Below is a small trained network, with its code and all its weights. Each question gives an input and a target symbol and asks what happens when units are switched off, that is, made to give their printed mean instead of their output.

import numpy as np


def w(rows, s, z=0):
    codes = np.array(rows[::2]) - 128.0
    scale = np.full(codes.shape[1], s)
    scale[-1] = z or s
    return codes * scale


def norm(h):
    return h / np.sqrt((h * h).mean(-1, keepdims=True) + 1e-5)


def f(y):
    return np.maximum(y, 0)


def softmax(a):
    e = np.exp(a - a.max(-1, keepdims=True))
    return e / e.sum(-1, keepdims=True)


def log_softmax(a):
    a = a - a.max(-1, keepdims=True)
    return a - np.log(np.exp(a).sum(-1, keepdims=True))


def net(x, mask):
    ids = ['γζηθλμτψ'.index(c) for c in x.split()]
    T = len(ids)
    res = E[ids] + P[:T]
    r = norm(res)
    for j in range(2):
        rows = slice(4 * j, 4 * j + 4)
        q, k, v = (r @ M[0][rows].T for M in (Q, K, V))
        z = softmax(np.where(np.tri(T) > 0, q @ k.T / 4**0.5, -1e9)) @ v
        o = O[0][rows]
        res = res + np.where(mask[j], z, o[:, -1]) @ o[:, :-1]
    y = f(norm(res) @ A[0][:, :-1].T + A[0][:, -1])
    res = res + np.where(mask[2:6], y, B[0][:, -1]) @ B[0][:, :-1]
    return log_softmax(norm(res)[-1] @ U[:, :-1].T + U[:, -1])


Q, K, V, O, A, B = {}, {}, {}, {}, {}, {}
E = w([
[75,125,121,72],'γ',
[61,88,159,114],'ζ',
[134,249,174,94],'η',
[248,119,74,152],'θ',
[102,132,137,204],'λ',
[66,208,80,149],'μ',
[92,116,240,146],'τ',
[77,112,197,90],'ψ',
],0.017)
P = w([
[230,43,124,111],'0',
[173,85,134,117],'1',
[137,98,146,122],'2',
[107,112,153,121],'3',
[79,123,165,125],'4',
[50,134,174,122],'5',
[14,151,184,123],'6',
[2,160,188,129],'7',
],0.0085)
Q[0] = w([
[142,128,70,91],'h1',
[67,171,174,114],'h1',
[90,108,117,134],'h1',
[160,143,165,122],'h1',
[95,132,118,138],'h2',
[130,146,164,119],'h2',
[254,120,85,115],'h2',
[102,188,127,131],'h2',
],0.029)
K[0] = w([
[170,139,124,75],'h1',
[2,166,190,130],'h1',
[144,177,149,144],'h1',
[84,83,83,133],'h1',
[111,147,156,144],'h2',
[92,122,112,103],'h2',
[234,61,69,153],'h2',
[60,142,173,183],'h2',
],0.021)
V[0] = w([
[111,57,77,185],'h1',
[143,109,125,154],'h1',
[164,205,197,58],'h1',
[142,181,177,253],'h1',
[99,170,60,168],'h2',
[84,10,113,245],'h2',
[29,69,56,44],'h2',
[28,96,144,181],'h2',
],0.02)
O[0] = w([
[129,131,98,202,107],'h1',
[145,113,106,151,118],'h1',
[142,122,165,42,151],'h1',
[182,200,70,118,173],'h1',
[75,209,135,165,74],'h2',
[228,161,193,255,150],'h2',
[66,100,217,176,180],'h2',
[182,182,211,134,247],'h2',
],0.022,0.013)
A[0] = w([
[219,48,175,115,121],'n1',
[212,161,83,249,7],'n2',
[251,156,149,167,146],'n3',
[90,90,169,57,172],'n4',
],0.018,0.0022)
B[0] = w([
[120,129,226,81,228],'n1',
[122,124,3,162,193],'n2',
[125,205,127,122,250],'n3',
[129,115,66,121,190],'n4',
],0.023,0.013)
U = w([
[44,49,144,128,216],'γ',
[140,86,182,230,207],'ζ',
[78,116,71,6,107],'η',
[127,87,71,128,254],'θ',
[151,155,81,201,131],'λ',
[2,208,118,141,62],'μ',
[233,165,146,57,138],'τ',
[141,57,162,73,85],'ψ',
],0.0085,0.0029)

Each question gives the input, a string of symbols that net reads in full, and the target symbol t.
The units are the heads (4 rows each of Q, K, V and O) and the neurons (one row each of A and B). Each row of codes is followed by its name. A weight is (code - 128) times the scale printed after its matrix; where a second scale follows, it is the last column's (O, A, B and U).
mask holds one flag per unit, heads first, then neurons. A switched-off unit (its flag False) gives its mean, the last column of its rows in O or B, instead of its output. The means were averaged over made-up inputs and are rounded, as every weight is.
A unit's drop is (log p(t) with every unit on - log p(t) with that unit switched off) / (log p(t) with every unit on - log p(t) with every unit switched off).
The circuit of an input: a set's keep is (log p(t) with only the set's units on - log p(t) with every unit switched off) / (log p(t) with every unit on - log p(t) with every unit switched off). Starting from all 6 units, units are removed one at a time, each time the one whose removal leaves the highest keep (on an exact tie, the one counted first), for as long as the keep stays at least 0.8.
units of the circuit, in order: the units of the circuit, biggest drop first
k most important neurons: the k neurons with the biggest drops, biggest first
heads that matter: for each layer, one digit per head in row order, 1 if its drop is at least 0.15 and else 0, layers parted by /
drop when u is switched off: that unit's drop, to one decimal
input η γ η, target γ: heads that matter -> 10
input γ θ ψ ζ η, target ζ: units of the circuit, in order -> [h1]
input λ γ γ, target γ: heads that matter -> 00
input τ τ μ τ τ η η, target η: heads that matter -> 01
input λ ζ ζ θ η γ, target η: units of the circuit, in order -> [h2, n4]
input ψ ζ τ λ τ μ ζ η, target ζ: units of the circuit, in order -> [h2, h1]
input τ λ μ γ, target γ: units of the circuit, in order -> [h2, n3]
input μ η μ, target η: units of the circuit, in order -> [h1, h2]
input ζ ζ ζ τ λ η, target λ: heads that matter -> 10
input τ μ μ τ, target μ: heads that matter -> 01
input τ μ θ θ ψ τ η μ, target η: units of the circuit, in order -> [h2, h1]
input τ τ τ ζ ζ, target ζ: drop when h1 is switched off -> 0.1
input λ ζ ζ λ τ τ θ, target θ: drop when h1 is switched off -> 0.1
input ζ τ μ, target μ: most important neuron -> [n1]
input τ τ ζ, target ζ: drop when h2 is switched off -> 1.2
input λ τ γ ζ γ η γ, target η: 2 most important neurons -> [n4, n1]
